In the rows, zero is written as 128.
Facts:
K_101 {φ=a, ζ=K_103, ω=treplin}
K_106 {φ=b, ω=treplin}
K_115 {φ=a, ζ=K_852}
K_127 {φ=d, ω=niva}
K_131 {φ=b, ζ=K_600}
K_138 {φ=a}
K_144 {φ=a, ω=buduk}
K_155 {φ=a, ζ=K_772}
K_169 {φ=a, ζ=K_517, ω=niva}
K_17 {φ=a, ω=broplunus}
K_177 {φ=a, ω=seku}
K_182 {φ=b, ζ=K_790, ω=tisar}
K_184 {φ=b, ζ=K_487, ω=broplunus}
K_190 {φ=b, ω=kofastu}
K_205 {φ=a, ζ=K_472, ω=broplunus}
K_212 {φ=b, ζ=K_933, ω=buduk}
K_219 {φ=b, ζ=K_600, ω=kofastu}
K_227 {φ=a, ω=niva}
K_237 {φ=b, ζ=K_342, ω=kofastu}
K_251 {φ=b, ω=mokis}
K_256 {φ=d, ζ=K_472, ω=broplunus}
K_267 {φ=a, ω=vaskotrak}
K_274 {φ=a, ζ=K_748}
K_300 {φ=d, ω=seku}
K_302 {φ=b, ζ=K_350, ω=treplin}
K_312 {φ=b, ω=vaskotrak}
K_33 {φ=a, ζ=K_716, ω=niva}
K_331 {φ=d, ω=treplin}
K_338 {φ=b, ζ=K_978, ω=tisar}
K_343 {φ=b, ζ=K_17, ω=buduk}
K_351 {φ=a, ζ=K_103, ω=mokis}
K_383 {φ=c, ω=mokis}
K_413 {φ=a, ζ=K_874}
K_415 {φ=a, ζ=K_978, ω=kofastu}
K_418 {φ=b}
K_42 {φ=a, ζ=K_720, ω=niva}
K_435 {φ=d, ζ=K_714, ω=vaskotrak}
K_450 {φ=d}
K_455 {φ=a, ζ=K_858, ω=treplin}
K_457 {φ=b}
K_461 {φ=a, ζ=K_852, ω=kofastu}
K_472 {φ=a, ω=tisar}
K_479 {φ=a, ζ=K_929, ω=vaskotrak}
K_498 {φ=a, ζ=K_802, ω=seku}
K_508 {φ=a, ζ=K_720, ω=seku}
K_512 {φ=c, ω=niva}
K_517 {φ=b, ζ=K_865, ω=kofastu}
K_553 {φ=c, ω=vaskotrak}
K_566 {φ=a, ζ=K_53, ω=kofastu}
K_568 {φ=c, ω=treplin}
K_575 {φ=d, ω=buduk}
K_582 {φ=b, ζ=K_711}
K_585 {φ=b, ζ=K_455, ω=niva}
K_595 {φ=a, ζ=K_607, ω=buduk}
K_600 {φ=c, ω=buduk}
K_63 {φ=a, ζ=K_418, ω=kofastu}
K_632 {φ=c, ω=mokis}
K_637 {φ=a, ζ=K_790, ω=broplunus}
K_649 {φ=b, ω=broplunus}
K_659 {φ=a, ζ=K_829}
K_66 {φ=a, ζ=K_406, ω=broplunus}
K_671 {φ=b, ζ=K_858, ω=kofastu}
K_678 {φ=d, ζ=K_342, ω=buduk}
K_683 {φ=a, ζ=K_462, ω=tisar}
K_704 {φ=a, ω=seku}
K_715 {φ=a, ω=broplunus}
K_716 {φ=a, ω=niva}
K_720 {φ=b, ω=mokis}
K_721 {φ=a, ζ=K_77}
K_740 {φ=a, ζ=K_242, ω=niva}
K_745 {φ=a, ζ=K_481, ω=mokis}
K_750 {φ=a, ζ=K_519, ω=mokis}
K_752 {φ=a, ζ=K_366}
K_767 {φ=d, ζ=K_651, ω=buduk}
K_77 {φ=d, ω=niva}
K_788 {φ=b, ω=niva}
K_802 {φ=c, ω=treplin}
K_809 {φ=d, ζ=K_495, ω=treplin}
K_813 {φ=d, ζ=K_517}
K_816 {φ=b, ζ=K_299}
K_834 {φ=d, ω=kofastu}
K_841 {φ=a, ω=treplin}
K_851 {φ=c, ζ=K_551, ω=broplunus}
K_854 {φ=a, ζ=K_495, ω=treplin}
K_856 {φ=c, ζ=K_868, ω=niva}
K_858 {φ=a, ζ=K_53}
K_865 {φ=a}
K_872 {φ=b, ω=tisar}
K_874 {φ=a, ω=niva}
K_88 {φ=c, ζ=K_383, ω=vaskotrak}
K_881 {φ=a, ω=kofastu}
K_883 {φ=a, ζ=K_854, ω=niva}
K_896 {φ=a, ζ=K_481, ω=mokis}
K_901 {φ=a, ω=tisar}
K_910 {φ=a, ζ=K_950, ω=treplin}
K_938 {φ=b, ζ=K_519, ω=niva}
K_94 {φ=a, ζ=K_498, ω=treplin}
K_950 {φ=b, ζ=K_781, ω=kofastu}
K_956 {φ=a, ζ=K_177, ω=niva}
K_972 {φ=c, ζ=K_406, ω=mokis}
K_974 {φ=d, ζ=K_142, ω=vaskotrak}

Known rows:
156  128  50  127  143  152  101  122  134  147  128  154  80  98  112  45  143  164  110  148  91  121  86  167  131  133  96  122  152  157 -> K_802
110  96  146  134  126  155  150  135  126  95  124  148  99  124  125  80  107  129  94  166  124  111  150  141  121  97  101  150  151  134 -> K_813
132  122  180  119  124  129  142  111  130  112  106  104  129  131  143  138  101  91  136  130  151  121  179  120  118  141  148  138  115  112 -> K_752
133  145  109  160  133  92  145  144  133  120  121  110  122  91  130  125  113  98  147  83  98  166  101  105  124  100  122  111  133  121 -> K_106
122  112  179  115  112  122  132  104  120  114  126  126  158  168  149  192  109  125  129  128  148  126  174  120  134  151  146  143  119  107 -> K_683
119  137  103  172  131  116  147  102  115  98  92  155  136  146  131  155  101  99  124  88  108  160  90  84  122  119  124  97  110  119 -> K_131
117  168  90  149  136  113  145  169  135  122  114  133  134  143  112  173  137  109  146  83  100  151  69  101  131  115  126  120  114  125 -> K_788
96  134  123  91  117  113  123  139  125  158  166  112  153  101  123  126  126  123  163  124  170  127  153  134  137  117  154  111  113  115 -> K_472
99  118  153  93  129  124  117  113  130  137  132  126  146  162  117  143  133  118  142  107  164  125  155  115  128  139  151  140  127  116 -> K_227
130  146  84  112  129  130  112  148  138  162  140  124  117  116  118  107  155  143  130  140  118  126  105  153  135  143  124  131  130  136 -> K_342
127  112  124  125  128  134  128  131  130  133  131  119  117  122  134  109  121  112  125  133  130  129  142  145  128  119  114  154  144  139 -> K_423
162  94  76  162  127  191  125  122  106  106  128  163  121  144  147  100  143  161  76  174  105  114  134  143  130  89  92  131  153  168 -> K_851
129  141  93  165  119  126  157  145  112  101  118  151  158  144  147  189  112  100  126  99  114  160  106  94  130  92  128  107  114  128 -> K_343
111  106  199  119  115  110  133  94  122  107  127  130  140  143  133  144  100  139  118  130  144  111  166  110  125  139  143  121  120  100 -> K_896
134  130  66  113  133  148  126  156  138  156  145  105  114  94  125  56  106  103  139  122  144  129  140  158  130  99  128  135  131  160 -> K_299
107  121  97  109  128  123  110  114  124  158  157  143  127  122  116  98  146  148  136  137  128  134  118  140  132  124  116  127  145  138 -> K_790
85  119  106  115  137  128  109  102  123  152  144  157  112  106  103  60  132  135  136  154  143  126  108  137  123  120  112  116  125  136 -> K_142
109  135  109  113  132  125  122  134  128  147  136  141  109  105  104  82  149  145  134  154  125  118  98  147  127  134  118  130  122  132 -> K_103
97  120  132  103  131  107  128  151  130  138  161  122  121  101  111  96  162  136  146  158  124  136  122  150  129  106  101  151  162  124 -> K_651

Rows:
No name comes twice in this set of rows, the named rows included.
129  123  135  99  128  92  108  138  135  155  158  104  132  138  136  158  170  154  143  143  101  148  129  151  138  158  101  175  187  124 -> K_929

The same nodes again, as new rows of numbers:
Known rows:
127  125  134  133  130  125  128  116  130  162  127  133  104  128  128  130  140  107  121  124  142  129  129  126  131  129  157  140  124  130  134  127  131  136  127  123  125  131  128 -> K_508
128  130  124  116  125  123  128  156  111  126  129  132  148  147  128  124  111  146  139  134  124  129  130  128  123  123  156  127  123  120  140  157  122  133  122  120  132  127  126 -> K_748
129  121  132  148  130  131  126  116  129  152  126  136  114  125  126  130  135  105  127  122  133  126  133  126  128  130  151  143  134  132  132  141  130  136  127  125  127  127  131 -> K_94
126  130  122  129  127  127  127  164  105  142  128  130  157  153  127  123  106  150  129  135  121  130  124  132  118  127  153  129  128  117  145  148  120  129  127  123  135  127  125 -> K_852
119  182  125  88  134  154  132  113  142  105  123  124  121  106  129  137  151  137  110  135  101  137  123  137  134  128  91  102  105  123  107  189  132  122  153  139  127  125  134 -> K_517
129  123  124  161  132  138  129  127  146  114  125  121  136  120  126  132  144  135  133  128  124  127  127  130  130  130  80  123  135  135  114  141  124  125  122  138  126  130  124 -> K_331
127  121  132  127  126  132  127  116  114  158  128  130  113  128  127  126  122  104  104  118  134  130  122  130  130  135  161  144  129  126  134  110  133  127  137  127  126  129  127 -> K_66
128  130  135  123  129  121  129  114  126  146  126  136  105  129  129  130  136  106  119  124  135  125  127  126  133  131  156  139  121  130  135  111  134  129  137  123  122  128  129 -> K_479
128  124  131  114  126  129  124  108  115  138  129  134  120  124  130  124  123  104  116  118  129  127  130  124  134  130  150  138  133  128  132  107  136  131  134  122  126  125  135 -> K_956
130  113  124  184  127  147  131  128  148  133  123  117  136  113  122  131  129  122  107  120  126  123  123  135  131  136  85  125  140  132  110  139  131  115  121  143  130  134  122 -> K_182
126  129  122  132  126  130  127  166  104  146  127  129  158  154  127  123  105  150  123  134  121  130  123  134  117  128  155  130  129  115  145  147  120  128  127  124  136  127  125 -> K_790
130  123  126  144  124  125  136  135  144  113  127  125  130  128  127  130  132  129  122  128  131  122  124  131  139  126  127  120  109  130  120  136  135  121  123  127  125  134  118 -> K_88
118  120  126  115  131  97  120  85  143  107  149  122  87  122  128  134  121  135  130  146  108  126  133  131  106  134  151  142  116  126  148  60  119  133  131  118  147  117  143 -> K_858
133  117  130  149  129  129  132  116  161  92  126  123  120  108  126  128  140  124  156  123  130  126  136  122  145  124  82  115  137  142  104  154  130  124  115  138  118  132  129 -> K_338
130  123  127  160  130  139  129  129  148  113  126  120  132  115  124  130  133  134  133  126  123  128  128  130  130  130  77  120  144  135  110  136  125  119  126  143  125  129  127 -> K_872
127  136  135  119  131  120  126  118  121  145  126  136  108  134  130  129  135  116  125  129  130  129  126  127  128  131  150  137  127  129  138  104  129  129  142  125  122  125  131 -> K_267
128  128  136  111  129  129  125  118  116  136  130  131  104  130  129  125  128  119  128  124  133  140  126  126  126  129  159  142  139  127  132  114  126  133  133  128  122  124  130 -> K_144
129  128  127  151  130  133  130  126  149  122  125  119  129  117  126  129  136  136  127  128  128  128  125  129  131  130  78  115  138  133  113  122  127  118  125  140  125  132  126 -> K_457
129  127  125  138  127  135  128  122  141  108  126  119  136  117  128  126  126  134  121  123  122  128  124  128  136  131  74  114  143  132  110  108  131  114  128  139  125  129  130 -> K_788

Rows:
No name comes twice in this set of rows, the named rows included.
128  122  135  112  127  129  128  113  120  139  129  130  99  125  128  125  128  109  122  120  136  136  127  126  131  129  165  143  133  129  129  123  131  134  128  127  122  128  128 -> K_595
130  124  123  130  124  132  129  137  129  102  130  124  149  127  129  124  117  137  126  125  122  128  126  129  136  126  113  118  128  128  119  123  132  121  126  127  130  128  126 -> K_512
129  126  122  129  128  136  127  120  133  103  127  120  141  121  130  126  130  133  122  123  121  128  124  128  137  131  78  118  134  133  114  109  130  119  127  135  125  129  128 -> K_127
128  129  132  142  132  131  123  121  123  148  127  136  117  129  127  130  135  116  133  127  129  130  132  127  121  130  146  141  141  130  135  133  126  137  134  127  129  123  134 -> K_841
129  133  130  147  130  126  132  127  151  117  124  120  121  121  127  131  139  137  124  130  128  126  121  130  135  132  80  115  130  133  114  111  129  113  131  140  121  132  124 -> K_312
121  114  121  141  125  102  130  86  176  85  142  110  100  103  125  138  128  136  114  141  111  112  129  133  125  136  88  117  102  132  121  71  130  112  120  129  143  130  132 -> K_671
127  135  126  156  136  132  126  138  147  140  125  121  144  127  127  129  138  148  140  134  129  132  124  129  125  131  60  110  147  132  121  116  118  121  136  141  128  129  130 -> K_720
127  131  133  122  131  127  124  117  119  150  128  134  116  130  129  128  133  115  128  127  131  131  129  126  124  130  146  138  134  129  136  115  127  134  137  125  127  125  133 -> K_138
127  129  125  155  131  132  129  128  152  137  125  120  135  116  126  132  140  134  128  130  133  126  126  129  129  130  71  113  133  133  116  125  126  122  127  139  129  134  127 -> K_251
144  134  130  126  122  145  131  137  119  89  122  120  140  100  129  149  153  134  120  131  148  112  136  129  98  122  78  129  130  133  106  80  135  132  108  142  128  125  109 -> K_809
127  130  124  139  131  129  130  122  141  119  125  122  139  123  129  131  141  132  124  129  126  123  123  129  136  131  76  116  123  134  118  109  129  118  132  134  125  132  125 -> K_834

The same nodes again, as new rows of numbers:
Known rows:
136  136  132  131  129  117  118  130  140  133  141  137  137 -> K_834
130  129  126  156  123  80  137  133  129  129  139  115  135 -> K_575
120  124  125  133  131  134  129  139  109  117  140  146  119 -> K_508
102  158  139  110  134  151  125  137  145  141  120  130  124 -> K_182
112  140  144  129  131  92  103  141  135  143  127  114  130 -> K_383
126  126  127  125  127  135  122  136  115  119  129  155  121 -> K_66
129  105  122  131  135  121  116  127  113  122  145  119  127 -> K_177
131  123  119  129  128  134  130  146  114  117  117  139  117 -> K_205
112  142  132  125  126  105  128  122  140  144  120  99  131 -> K_312
109  145  141  106  138  140  112  120  147  147  135  112  134 -> K_872
105  157  138  112  131  153  123  139  147  141  109  121  123 -> K_338
122  145  149  132  120  71  107  129  133  144  117  126  132 -> K_568
140  129  115  132  127  146  135  147  125  119  122  145  123 -> K_721
104  163  137  105  136  150  127  135  150  143  130  140  128 -> K_816
132  109  119  118  137  154  131  107  128  125  143  117  133 -> K_868
158  86  124  125  141  167  148  102  139  136  199  134  135 -> K_53
131  119  136  138  120  114  124  128  108  117  108  138  121 -> K_351
127  113  113  119  140  148  136  109  125  125  158  121  133 -> K_933
127  148  139  153  115  102  138  139  126  125  114  141  128 -> K_678

Rows:
No name comes twice in this set of rows, the named rows included.
193  80  123  150  131  178  167  151  148  138  211  168  122 -> K_858
108  155  149  134  122  107  111  153  133  138  101  133  121 -> K_972
102  141  143  103  140  126  113  114  140  147  144  112  130 -> K_649
118  136  149  129  127  98  100  139  138  141  115  114  129 -> K_632
96  195  127  154  141  69  125  119  158  161  80  135  104 -> K_517
123  164  112  145  133  111  123  155  140  138  98  144  107 -> K_813
128  142  115  151  128  87  124  131  117  127  96  143  106 -> K_169
113  151  140  122  134  127  127  118  154  147  141  112  138 -> K_190
108  156  138  119  127  123  111  167  138  139  115  137  120 -> K_851
99  160  135  119  132  130  132  138  137  139  115  116  121 -> K_938
120  104  122  99  127  202  144  129  112  102  158  114  150 -> K_495
100  151  144  107  130  141  116  128  142  141  109  120  123 -> K_184
167  111  122  155  121  146  154  147  137  125  150  148  127 -> K_566

